Below is a small trained network, with its code and all its weights. Each question gives an input and a class and asks what happens when units are switched off, that is, made to give their printed mean instead of their output.

import numpy as np


def w(rows, s, z=0):
    codes = np.array(rows[::2]) - 128.0
    scale = np.full(codes.shape[1], s)
    scale[-1] = z or s
    return codes * scale


def f(y):
    return y / 2 * (1 + np.tanh(0.7978845608 * (y + 0.044715 * y**3)))


def log_softmax(a):
    a = a - a.max(-1, keepdims=True)
    return a - np.log(np.exp(a).sum(-1, keepdims=True))


def net(x, mask):
    res = np.array(x, float).reshape(1, 6) / 4 @ E
    y = f(res @ A[0][:, :-1].T + A[0][:, -1])
    res = res + np.where(mask, y, B[0][:, -1]) @ B[0][:, :-1]
    return log_softmax(res[-1] @ U[:, :-1].T + U[:, -1])


A, B = {}, {}
E = w([
[103,44,32,239,127,11,137,110,152,204],'x0',
[155,150,41,99,72,180,84,182,43,202],'x1',
[136,192,253,163,61,111,225,70,64,153],'x2',
[201,227,155,170,69,111,12,195,188,108],'x3',
[79,78,156,62,105,78,107,14,71,40],'x4',
[20,175,106,213,71,237,33,87,225,226],'x5',
],0.0075)
A[0] = w([
[113,37,47,93,153,79,148,162,136,123,158],'neuron 1',
[160,140,121,88,138,149,136,163,59,125,255],'neuron 2',
[173,121,99,95,190,119,121,224,75,173,147],'neuron 3',
[128,247,141,121,99,209,53,180,170,143,203],'neuron 4',
[154,43,78,141,167,92,139,137,135,164,175],'neuron 5',
[71,108,93,149,106,176,137,89,130,203,177],'neuron 6',
[154,167,154,166,99,109,159,134,84,167,134],'neuron 7',
[105,101,118,136,137,70,161,113,96,121,44],'neuron 8',
[107,143,47,159,121,130,27,144,163,166,150],'neuron 9',
[130,143,148,177,193,151,181,155,206,141,135],'neuron 10',
[166,138,115,47,125,151,113,116,86,56,86],'neuron 11',
[107,131,167,81,155,124,175,119,120,73,148],'neuron 12',
[123,180,188,150,89,182,125,118,123,105,151],'neuron 13',
[55,119,99,179,93,213,152,125,92,230,183],'neuron 14',
],0.011,0.0052)
B[0] = w([
[151,108,113,100,97,168,130,40,91,48,210],'neuron 1',
[135,76,135,73,133,193,88,58,126,74,207],'neuron 2',
[122,114,199,66,83,129,165,57,93,50,198],'neuron 3',
[181,174,111,68,83,60,121,208,130,184,247],'neuron 4',
[161,112,100,110,57,251,90,95,124,103,202],'neuron 5',
[10,119,187,170,160,129,101,141,111,140,211],'neuron 6',
[95,94,139,190,178,169,95,96,82,158,178],'neuron 7',
[162,147,167,41,63,55,161,133,134,182,165],'neuron 8',
[139,166,91,219,119,180,80,120,180,177,230],'neuron 9',
[221,161,17,153,49,139,119,138,160,175,176],'neuron 10',
[100,110,133,175,106,190,127,79,67,35,202],'neuron 11',
[135,132,105,201,113,153,37,128,180,149,201],'neuron 12',
[176,94,116,76,89,59,144,178,102,148,187],'neuron 13',
[79,147,255,162,198,108,130,155,57,132,236],'neuron 14',
],0.0089,0.015)
U = w([
[131,169,168,78,140,72,139,168,136,157,144],'0',
[41,100,160,177,185,162,113,89,103,83,206],'1',
[94,148,96,163,199,143,199,152,158,138,5],'2',
[195,136,63,104,97,158,129,115,133,109,110],'3',
[120,163,74,251,140,152,82,163,191,177,153],'4',
],0.011,0.0031)

Each question gives the input, the list of numbers given to net, and the class t.
The units are the neurons (one row each of A and B). Each row of codes is followed by its name. A weight is (code - 128) times the scale printed after its matrix; where a second scale follows, it is the last column's (A, B and U).
mask holds one flag per neuron, in row order. A switched-off neuron (its flag False) gives its mean, the last column of its row in B, instead of its output. The means were averaged over made-up inputs and are rounded, as every weight is.
A unit's drop is (log p(t) with every unit on - log p(t) with that unit switched off) / (log p(t) with every unit on - log p(t) with every unit switched off).
The circuit of an input: a set's keep is (log p(t) with only the set's units on - log p(t) with every unit switched off) / (log p(t) with every unit on - log p(t) with every unit switched off). Starting from the 12 units with the biggest drops (on a tie, the unit counted first), units are removed one at a time, each time the one whose removal leaves the highest keep (on an exact tie, the one counted first), for as long as the keep stays at least 0.8.
units of the circuit, in order: the units of the circuit, biggest drop first
top k neurons: the k neurons with the biggest drops, biggest first
drop when u is switched off: that unit's drop, to one decimal
input [-7,-6,1,6,-1,8], class 0: units of the circuit, in order	(neuron 4)
input [4,3,3,4,2,-1], class 4: top 3 neurons	(neuron 3; neuron 14; neuron 1)
input [3,-7,-5,7,2,-5], class 3: top 2 neurons	(neuron 14; neuron 6)
input [2,7,-2,-1,7,7], class 4: top 2 neurons	(neuron 9; neuron 3)
input [-3,-8,4,3,-6,-3], class 4: top 4 neurons	(neuron 3; neuron 1; neuron 10; neuron 12)
input [-7,-5,2,2,-2,1], class 0: top 4 neurons	(neuron 5; neuron 4; neuron 1; neuron 9)
input [5,6,6,0,-5,2], class 1: top 2 neurons	(neuron 14; neuron 6)
input [8,-2,8,-4,1,-7], class 3: top 2 neurons	(neuron 8; neuron 14)
input [-3,6,0,-3,0,5], class 0: top 3 neurons	(neuron 4; neuron 11; neuron 14)
input [-8,6,3,-5,-7,-1], class 0: top 2 neurons	(neuron 4; neuron 13)
input [3,-8,-4,-2,2,4], class 4: top 2 neurons	(neuron 10; neuron 3)
input [0,4,3,-2,-8,-8], class 1: top 2 neurons	(neuron 4; neuron 7)
input [-5,-2,0,4,4,-1], class 3: drop when neuron 14 is switched off	1.0
input [-3,-7,5,5,8,2], class 0: drop when neuron 10 is switched off	0.1
input [7,8,6,-7,-4,-4], class 1: drop when neuron 8 is switched off	0.0
input [1,4,6,3,-3,-3], class 0: units of the circuit, in order	(neuron 5)
